Here is a tiny trained network, its code and every weight. The questions are about switching its units off for an input and a target symbol, where a switched-off unit gives its printed mean instead of its output.

import numpy as np


def w(rows, s, z=0):
    codes = np.array(rows[::2]) - 128.0
    scale = np.full(codes.shape[1], s)
    scale[-1] = z or s
    return codes * scale


def norm(h):
    return h / np.sqrt((h * h).mean(-1, keepdims=True) + 1e-5)


def f(y):
    return np.maximum(y, 0)


def softmax(a):
    e = np.exp(a - a.max(-1, keepdims=True))
    return e / e.sum(-1, keepdims=True)


def log_softmax(a):
    a = a - a.max(-1, keepdims=True)
    return a - np.log(np.exp(a).sum(-1, keepdims=True))


def net(x, mask):
    ids = ['βδθλπσφψ'.index(c) for c in x.split()]
    T = len(ids)
    res = E[ids] + P[:T]
    r = norm(res)
    for j in range(2):
        rows = slice(4 * j, 4 * j + 4)
        q, k, v = (r @ M[0][rows].T for M in (Q, K, V))
        z = softmax(np.where(np.tri(T) > 0, q @ k.T / 4**0.5, -1e9)) @ v
        o = O[0][rows]
        res = res + np.where(mask[j], z, o[:, -1]) @ o[:, :-1]
    y = f(norm(res) @ A[0][:, :-1].T + A[0][:, -1])
    res = res + np.where(mask[2:18], y, B[0][:, -1]) @ B[0][:, :-1]
    return log_softmax(norm(res)[-1] @ U[:, :-1].T + U[:, -1])


Q, K, V, O, A, B = {}, {}, {}, {}, {}, {}
E = w([
[112,192,131,176,149,76,89,171],'β',
[32,185,115,159,184,111,192,147],'δ',
[34,126,104,149,180,133,183,133],'θ',
[107,87,197,69,86,90,104,112],'λ',
[183,146,136,93,156,136,150,43],'π',
[111,138,120,83,206,71,181,171],'σ',
[146,134,1,161,111,125,78,97],'φ',
[67,130,125,183,235,120,141,157],'ψ',
],0.022)
P = w([
[201,170,137,189,84,254,124,227],'0',
[54,105,97,75,143,194,77,199],'1',
[73,103,98,83,164,187,72,173],'2',
[93,105,116,119,155,135,72,159],'3',
[85,107,112,95,158,151,92,133],'4',
[86,114,126,105,136,109,119,116],'5',
[103,115,131,109,145,99,115,104],'6',
[112,119,138,117,148,88,115,87],'7',
[107,121,135,98,141,89,138,67],'8',
[124,128,142,103,148,75,133,52],'9',
[125,124,138,108,140,67,123,49],'10',
],0.0087)
Q[0] = w([
[134,122,162,135,120,157,133,160],'h0',
[90,155,112,123,164,104,115,120],'h0',
[91,120,117,116,132,91,118,106],'h0',
[152,119,150,146,91,147,142,132],'h0',
[246,96,185,137,56,190,174,177],'h1',
[179,122,181,158,44,251,96,88],'h1',
[210,57,124,120,22,105,147,96],'h1',
[155,131,202,109,108,172,124,110],'h1',
],0.016)
K[0] = w([
[97,116,138,107,136,99,105,125],'h0',
[151,141,167,145,118,164,148,136],'h0',
[137,165,197,126,142,162,154,120],'h0',
[95,100,90,123,134,97,107,112],'h0',
[38,119,123,153,122,161,91,254],'h1',
[70,111,127,192,80,146,128,197],'h1',
[118,160,158,158,127,216,129,157],'h1',
[125,122,180,189,98,132,154,148],'h1',
],0.019)
V[0] = w([
[59,133,134,84,111,132,156,83],'h0',
[125,110,147,90,116,78,146,223],'h0',
[209,154,97,79,178,146,123,63],'h0',
[91,94,84,122,178,86,77,120],'h0',
[112,143,107,133,51,152,65,95],'h1',
[145,52,152,70,137,82,101,144],'h1',
[155,215,130,75,148,88,117,158],'h1',
[109,120,1,121,139,70,123,125],'h1',
],0.022)
O[0] = w([
[87,50,142,208,102,111,148,122,132],'h0',
[177,26,102,14,100,175,129,119,252],'h0',
[211,185,103,186,169,82,186,87,42],'h0',
[122,107,9,127,55,101,96,166,95],'h0',
[67,121,91,154,45,133,50,65,44],'h1',
[218,32,136,128,115,72,101,115,189],'h1',
[125,164,97,46,162,30,128,107,205],'h1',
[174,142,19,162,108,98,217,3,133],'h1',
],0.012,0.011)
A[0] = w([
[122,174,138,171,169,68,138,82,141],'n0',
[159,175,195,111,99,154,178,72,96],'n1',
[77,95,81,119,117,38,105,136,147],'n2',
[179,106,144,162,180,194,156,191,110],'n3',
[151,106,129,185,98,205,175,135,86],'n4',
[212,121,196,197,106,110,136,98,148],'n5',
[124,58,198,78,47,177,82,123,114],'n6',
[94,92,144,79,154,134,58,93,169],'n7',
[131,148,172,53,116,153,133,176,126],'n8',
[85,180,147,97,83,193,78,97,124],'n9',
[128,139,101,36,84,164,100,173,145],'n10',
[135,35,154,36,6,192,94,148,2],'n11',
[161,144,110,58,126,214,132,62,56],'n12',
[112,78,172,185,102,55,93,150,115],'n13',
[176,101,95,61,99,145,149,153,58],'n14',
[103,119,84,138,73,175,116,46,115],'n15',
],0.017,0.0043)
B[0] = w([
[134,73,124,122,98,136,119,97,161],'n0',
[93,105,133,105,115,106,126,172,142],'n1',
[137,152,143,141,141,156,111,181,172],'n2',
[136,110,116,127,115,80,86,136,156],'n3',
[191,129,173,134,92,144,149,138,136],'n4',
[74,102,95,95,111,121,128,116,143],'n5',
[89,50,141,102,165,107,128,89,237],'n6',
[111,154,112,103,107,118,154,106,208],'n7',
[142,139,83,162,126,149,100,120,211],'n8',
[194,131,134,127,159,128,159,109,160],'n9',
[117,80,162,123,66,123,125,115,203],'n10',
[2,43,160,127,111,168,95,127,251],'n11',
[119,148,147,174,128,140,111,176,164],'n12',
[143,140,121,138,136,148,193,112,171],'n13',
[157,135,141,101,167,108,176,104,189],'n14',
[149,146,112,169,150,97,104,86,161],'n15',
],0.036,0.018)
U = w([
[139,205,161,22,11,150,90,66,2],'β',
[52,191,67,118,138,204,207,169,145],'δ',
[199,71,224,231,88,180,202,174,4],'θ',
[57,11,176,85,56,127,108,67,202],'λ',
[112,202,255,146,161,69,65,106,225],'π',
[210,80,120,53,172,67,192,103,127],'σ',
[147,117,32,209,102,119,135,21,186],'φ',
[145,81,60,161,141,112,27,245,30],'ψ',
],0.0086,0.00098)

Each question gives the input, a string of symbols that net reads in full, and the target symbol t.
The units are the heads (4 rows each of Q, K, V and O) and the neurons (one row each of A and B). Each row of codes is followed by its name. A weight is (code - 128) times the scale printed after its matrix; where a second scale follows, it is the last column's (O, A, B and U).
mask holds one flag per unit, heads first, then neurons. A switched-off unit (its flag False) gives its mean, the last column of its rows in O or B, instead of its output. The means were averaged over made-up inputs and are rounded, as every weight is.
A unit's drop is (log p(t) with every unit on - log p(t) with that unit switched off) / (log p(t) with every unit on - log p(t) with every unit switched off).
The circuit of an input: a set's keep is (log p(t) with only the set's units on - log p(t) with every unit switched off) / (log p(t) with every unit on - log p(t) with every unit switched off). Starting from the 12 units with the biggest drops (on a tie, the unit counted first), units are removed one at a time, each time the one whose removal leaves the highest keep (on an exact tie, the one counted first), for as long as the keep stays at least 0.8.
units of the circuit, in order: the units of the circuit, biggest drop first
most important unit: the unit with the biggest drop
k most important neurons: the k neurons with the biggest drops, biggest first
which heads matter: for each layer, one digit per head in row order, 1 if its drop is at least 0.15 and else 0, layers parted by /
input π π λ δ ψ φ, target φ: most important unit => h0
input ψ φ σ β, target σ: units of the circuit, in order => (h1 n11)
input σ ψ δ π φ λ θ σ λ θ β, target σ: which heads matter => 10
input β β φ δ σ π δ φ β, target β: units of the circuit, in order => (h0 n11 n6 n10)
input σ λ φ ψ λ λ σ λ λ δ π, target σ: units of the circuit, in order => (n11 h0)
input ψ λ π, target ψ: which heads matter => 11
input σ λ λ ψ π λ β λ σ θ λ, target σ: which heads matter => 11
input φ λ σ θ π λ φ λ, target φ: units of the circuit, in order => (h0 h1 n11)
input σ ψ φ π σ ψ λ, target σ: units of the circuit, in order => (h0 n11)
input θ δ π δ δ, target θ: units of the circuit, in order => (h0 n11 n6 n7)
input δ ψ φ φ σ π λ, target δ: units of the circuit, in order => (n6 h0 n11 h1)
input σ ψ λ λ φ λ π, target σ: units of the circuit, in order => (h0 n11)
input β π ψ β, target β: units of the circuit, in order => (h0 n11 n6 h1)
input θ σ λ ψ δ ψ σ λ δ π, target θ: 2 most important neurons => (n4 n11)
input β ψ π σ σ λ λ φ δ λ δ, target β: which heads matter => 10
input λ φ ψ φ φ β, target φ: which heads matter => 01
input θ σ δ, target σ: which heads matter => 01
input ψ λ σ ψ π φ φ σ σ ψ β, target ψ: most important unit => h0
input λ σ ψ ψ, target σ: units of the circuit, in order => (h1 n11)
input λ δ φ θ, target φ: which heads matter => 01
input σ β φ λ π λ λ λ σ σ φ, target σ: units of the circuit, in order => (h0 n11)
input δ λ π, target δ: units of the circuit, in order => (h1 n6 n11)
input π σ ψ θ, target π: which heads matter => 11
input δ σ λ π λ σ φ σ, target δ: which heads matter => 10
